Here is a tiny trained network, its code and every weight. The questions are about switching its units off for an input and a class, where a switched-off unit gives its printed mean instead of its output.

import numpy as np


def w(rows, s, z=0):
    codes = np.array(rows[::2]) - 128.0
    scale = np.full(codes.shape[1], s)
    scale[-1] = z or s
    return codes * scale


def f(y):
    return np.maximum(y, 0)


def log_softmax(a):
    a = a - a.max(-1, keepdims=True)
    return a - np.log(np.exp(a).sum(-1, keepdims=True))


def net(x, mask):
    res = np.array(x, float).reshape(1, 7) / 4 @ E
    y = f(res @ A[0][:, :-1].T + A[0][:, -1])
    res = res + np.where(mask, y, B[0][:, -1]) @ B[0][:, :-1]
    return log_softmax(res[-1] @ U[:, :-1].T + U[:, -1])


A, B = {}, {}
E = w([
[59,186,144,6,191,60,167,145,125,171,143],'x0',
[209,218,74,116,186,201,193,184,94,140,75],'x1',
[139,140,134,122,131,139,134,85,147,119,129],'x2',
[125,122,132,128,130,131,144,116,125,121,118],'x3',
[59,254,154,160,68,155,149,142,69,52,200],'x4',
[115,72,185,149,248,204,134,113,66,151,213],'x5',
[33,141,65,161,139,187,70,61,126,182,87],'x6',
],0.0097)
A[0] = w([
[215,184,87,129,155,141,186,189,117,110,102,151],'n0',
[146,105,129,160,100,191,115,148,142,111,130,7],'n1',
[119,153,103,102,32,107,142,135,186,121,57,50],'n2',
[164,66,114,117,149,97,149,111,126,132,72,4],'n3',
[145,98,174,95,165,101,138,122,196,187,89,122],'n4',
[141,110,145,121,128,107,143,171,144,68,151,21],'n5',
[76,207,157,152,84,143,142,131,90,47,169,103],'n6',
[112,74,190,113,99,97,149,144,178,89,166,107],'n7',
[180,112,191,182,79,155,160,157,172,117,130,124],'n8',
[173,137,127,109,171,208,136,148,68,165,157,123],'n9',
[75,192,151,5,161,100,143,153,161,169,126,133],'n10',
[163,78,90,159,175,104,94,133,180,148,95,75],'n11',
[147,128,107,208,105,149,125,120,110,133,128,18],'n12',
[107,148,74,114,141,202,131,143,125,145,80,110],'n13',
[51,57,153,141,87,70,88,97,152,108,169,27],'n14',
[179,128,172,103,118,109,159,157,135,84,152,32],'n15',
[139,185,97,146,74,106,139,153,195,118,57,9],'n16',
[121,158,82,108,92,66,130,148,167,137,104,100],'n17',
[173,97,94,176,82,177,97,131,137,93,111,72],'n18',
[189,125,154,91,123,141,174,148,102,82,120,93],'n19',
[109,100,201,165,199,171,131,121,127,161,196,99],'n20',
[14,135,80,179,119,166,99,84,128,161,80,80],'n21',
],0.011,0.002)
B[0] = w([
[119,191,30,216,92,61,38,53,132,124,114,237],'n0',
[98,153,86,73,152,130,203,138,48,60,147,171],'n1',
[123,45,225,119,161,97,134,99,103,73,129,226],'n2',
[116,173,144,134,126,158,158,167,131,152,21,190],'n3',
[171,184,148,97,46,157,134,179,75,159,102,211],'n4',
[144,109,142,140,121,170,92,138,178,170,144,172],'n5',
[241,209,210,119,27,156,164,194,75,210,4,247],'n6',
[49,139,53,224,90,114,52,88,180,203,119,208],'n7',
[71,120,106,64,132,163,161,138,126,155,159,195],'n8',
[128,108,150,166,179,23,110,107,130,96,96,214],'n9',
[50,142,71,92,118,158,209,131,58,101,223,239],'n10',
[212,188,147,91,78,199,211,168,145,169,42,208],'n11',
[58,145,89,99,129,185,171,143,100,85,110,175],'n12',
[133,107,60,159,141,123,40,79,224,145,133,188],'n13',
[170,172,14,195,103,28,142,40,112,145,114,246],'n14',
[104,41,131,121,157,255,109,168,216,156,194,192],'n15',
[129,73,211,176,183,78,124,110,102,48,103,214],'n16',
[155,57,152,125,129,106,114,142,152,66,149,203],'n17',
[35,126,50,54,170,174,207,134,74,76,195,199],'n18',
[76,106,124,174,134,138,46,122,219,210,195,191],'n19',
[180,40,157,133,224,50,95,159,43,50,89,245],'n20',
[114,113,179,142,146,204,77,165,251,202,193,228],'n21',
],0.0071,0.014)
U = w([
[143,166,8,218,126,49,82,32,157,142,99,75],'0',
[228,188,177,112,96,153,200,231,107,177,24,103],'1',
[149,8,224,148,201,51,125,126,105,27,107,96],'2',
[43,136,44,27,151,155,254,139,90,92,219,98],'3',
[107,85,129,157,150,186,46,155,244,193,195,254],'4',
],0.0096,0.003)

Each question gives the input, the list of numbers given to net, and the class t.
The units are the neurons (one row each of A and B). Each row of codes is followed by its name. A weight is (code - 128) times the scale printed after its matrix; where a second scale follows, it is the last column's (A, B and U).
mask holds one flag per neuron, in row order. A switched-off neuron (its flag False) gives its mean, the last column of its row in B, instead of its output. The means were averaged over made-up inputs and are rounded, as every weight is.
A unit's drop is (log p(t) with every unit on - log p(t) with that unit switched off) / (log p(t) with every unit on - log p(t) with every unit switched off).
The circuit of an input: a set's keep is (log p(t) with only the set's units on - log p(t) with every unit switched off) / (log p(t) with every unit on - log p(t) with every unit switched off). Starting from the 12 units with the biggest drops (on a tie, the unit counted first), units are removed one at a time, each time the one whose removal leaves the highest keep (on an exact tie, the one counted first), for as long as the keep stays at least 0.8.
circuit, biggest first: the units of the circuit, biggest drop first
most important unit: the unit with the biggest drop
k most important neurons: the k neurons with the biggest drops, biggest first
drop of u: that unit's drop, to one decimal
input [-8,-6,2,-1,3,-7,3], class 3: circuit, biggest first => [n18]
input [-6,4,0,6,5,4,7], class 4: 3 most important neurons => [n21 n13 n10]
input [-6,-6,5,3,-8,-8,1], class 1: 4 most important neurons => [n11 n3 n4 n20]
input [1,-5,7,-6,8,-8,1], class 1: 3 most important neurons => [n6 n20 n9]
input [-8,7,7,6,6,0,8], class 3: 3 most important neurons => [n18 n1 n12]
input [1,4,-3,8,-2,7,6], class 2: 2 most important neurons => [n20 n9]
input [4,3,6,1,5,6,8], class 4: 2 most important neurons => [n21 n13]
input [-5,0,3,7,1,-2,-4], class 3: 2 most important neurons => [n18 n21]
input [8,5,4,-3,-5,8,3], class 2: 3 most important neurons => [n20 n9 n18]
input [8,-3,5,0,4,-8,7], class 2: 2 most important neurons => [n2 n16]
input [1,-8,6,7,-1,6,-2], class 0: 2 most important neurons => [n14 n7]
input [3,-4,8,8,5,-5,3], class 1: 4 most important neurons => [n6 n20 n0 n9]
input [-5,-1,-5,7,3,0,-5], class 3: circuit, biggest first => [n18 n8]
input [8,-6,-7,0,-6,-6,7], class 3: most important unit => n10
input [0,8,0,3,2,-6,-8], class 0: drop of n21 => 0.4
input [-1,-3,4,2,7,-4,2], class 1: drop of n6 => 0.8
input [4,-6,2,5,3,2,-4], class 0: drop of n14 => 0.2
